data =
[[117 131 144 122]
 [138 134 129 132]
 [141 139 128 135]
 [130 123 133 110]
 [112 137 142 105]
 [145 123 142 128]
 [116 128 132 121]
 [135 119 139 124]
 [116 105 126 119]
 [138 137 122 116]
 [131 135 120 146]
 [107 105 108 156]
 [138 140 120 137]]
Rows and columns are counted from 1.
row 1 col 1: 117
row 4 col 1: 130
row 12 col 4: 156
row 5 col 3: 142
row 10 col 2: 137
row 4 col 4: 110
row 8 col 1: 135
row 10 col 4: 116
row 12 col 1: 107
row 12 col 2: 105
row 3 col 3: 128
row 3 col 4: 135
row 8 col 2: 119
row 10 col 3: 122
row 2 col 3: 129
row 13 col 4: 137
row 7 col 2: 128
row 6 col 2: 123
row 13 col 1: 138

a =
[[145 156 134 140 112 135 129 122]
 [117 121 114 127 154 117 109 135]
 [103 119 129 130 145 147 115 137]
 [137 156 134 142 118 143 124 125]
 [104 117 130 129 146 147 115 135]
 [134 132 110 127 147 102 113 132]
 [105 101 136 119 131 143 134 130]]
Rows and columns are counted from 1.
(1, 1) -> 145
(7, 1) -> 105
(3, 5) -> 145
(6, 3) -> 110
(7, 4) -> 119
(3, 3) -> 129
(5, 5) -> 146
(2, 7) -> 109
(4, 6) -> 143
(4, 3) -> 134
(2, 1) -> 117
(4, 1) -> 137
(5, 3) -> 130
(2, 2) -> 121
(5, 4) -> 129
(3, 8) -> 137
(7, 7) -> 134
(6, 8) -> 132
(5, 8) -> 135
(7, 8) -> 130

A =
[[136  99 124 138 117 139 135 129 123 133 125]
 [122 149 133 120 132 124 128 131 130 120 128]
 [121 149 134 118 133 119 130 130 127 124 130]
 [122 150 134 118 136 118 128 123 131 125 127]
 [124 139 134 122 125 126 137 134 123 123 127]
 [130 118 125 133 121 134 129 136 124 129 129]]
Rows and columns are counted from 1.
(1, 1)	136
(3, 10)	124
(5, 11)	127
(5, 6)	126
(1, 8)	129
(5, 9)	123
(1, 7)	135
(4, 5)	136
(4, 6)	118
(2, 4)	120
(6, 10)	129
(6, 9)	124
(4, 3)	134
(5, 4)	122
(6, 5)	121
(4, 9)	131
(6, 7)	129
(3, 7)	130
(5, 5)	125
(1, 5)	117

X =
[[124 132 143 129 115 131]
 [139 122 138 123 113 123]
 [133 128 135 119 126 126]
 [127 118 113 126 140 122]
 [121 113 102 145 132 121]
 [129 111 117 137 138 123]]
Indices start at 1.
row 1 col 1	124
row 4 col 2	118
row 1 col 3	143
row 6 col 1	129
row 6 col 3	117
row 5 col 3	102
row 2 col 3	138
row 5 col 2	113
row 3 col 6	126
row 4 col 5	140
row 2 col 5	113
row 1 col 2	132
row 4 col 4	126

grid =
[[125 124 129 135 122 116]
 [147 134 128 119 124 137]
 [120 132 132 134 155 111]
 [126 137 123 132 124 138]
 [116 135 126 143 118 123]
 [115 135 117 135 102 131]
 [128 124 122 136 122 115]
 [147 152 146 127 122 131]
 [158 120 125 136 120 109]
 [125 136 133 149 132 121]
 [126 130 127 130 125 127]
 [135 131 138 135 123 137]]
Rows and columns are counted from 1.
row 1 col 1	125
row 6 col 6	131
row 12 col 4	135
row 2 col 5	124
row 8 col 5	122
row 3 col 2	132
row 5 col 4	143
row 4 col 4	132
row 12 col 5	123
row 2 col 4	119
row 1 col 2	124
row 4 col 2	137
row 6 col 3	117
row 5 col 5	118
row 6 col 5	102
row 5 col 6	123
row 11 col 6	127
row 8 col 4	127
row 12 col 3	138
row 1 col 3	129
row 2 col 3	128
row 4 col 6	138
row 11 col 2	130
row 8 col 3	146
row 6 col 4	135
row 8 col 1	147

x =
[[128 142 136 139]
 [135 126 110 136]
 [131 120 111 132]
 [125 121 136 122]
 [151 119 142 135]
 [153 103 119 111]
 [140 112 112 113]
 [138 142 116 126]
 [125 116 152 119]
 [118 118 132 121]
 [119 145 110 107]
 [133 124 126 131]]
Rows and columns are counted from 1.
(1, 1) -> 128
(5, 2) -> 119
(12, 4) -> 131
(3, 1) -> 131
(4, 4) -> 122
(9, 4) -> 119
(7, 2) -> 112
(1, 2) -> 142
(7, 1) -> 140
(2, 1) -> 135
(7, 4) -> 113
(6, 2) -> 103
(12, 2) -> 124
(11, 1) -> 119
(2, 2) -> 126
(8, 3) -> 116
(10, 1) -> 118
(3, 4) -> 132
(4, 1) -> 125
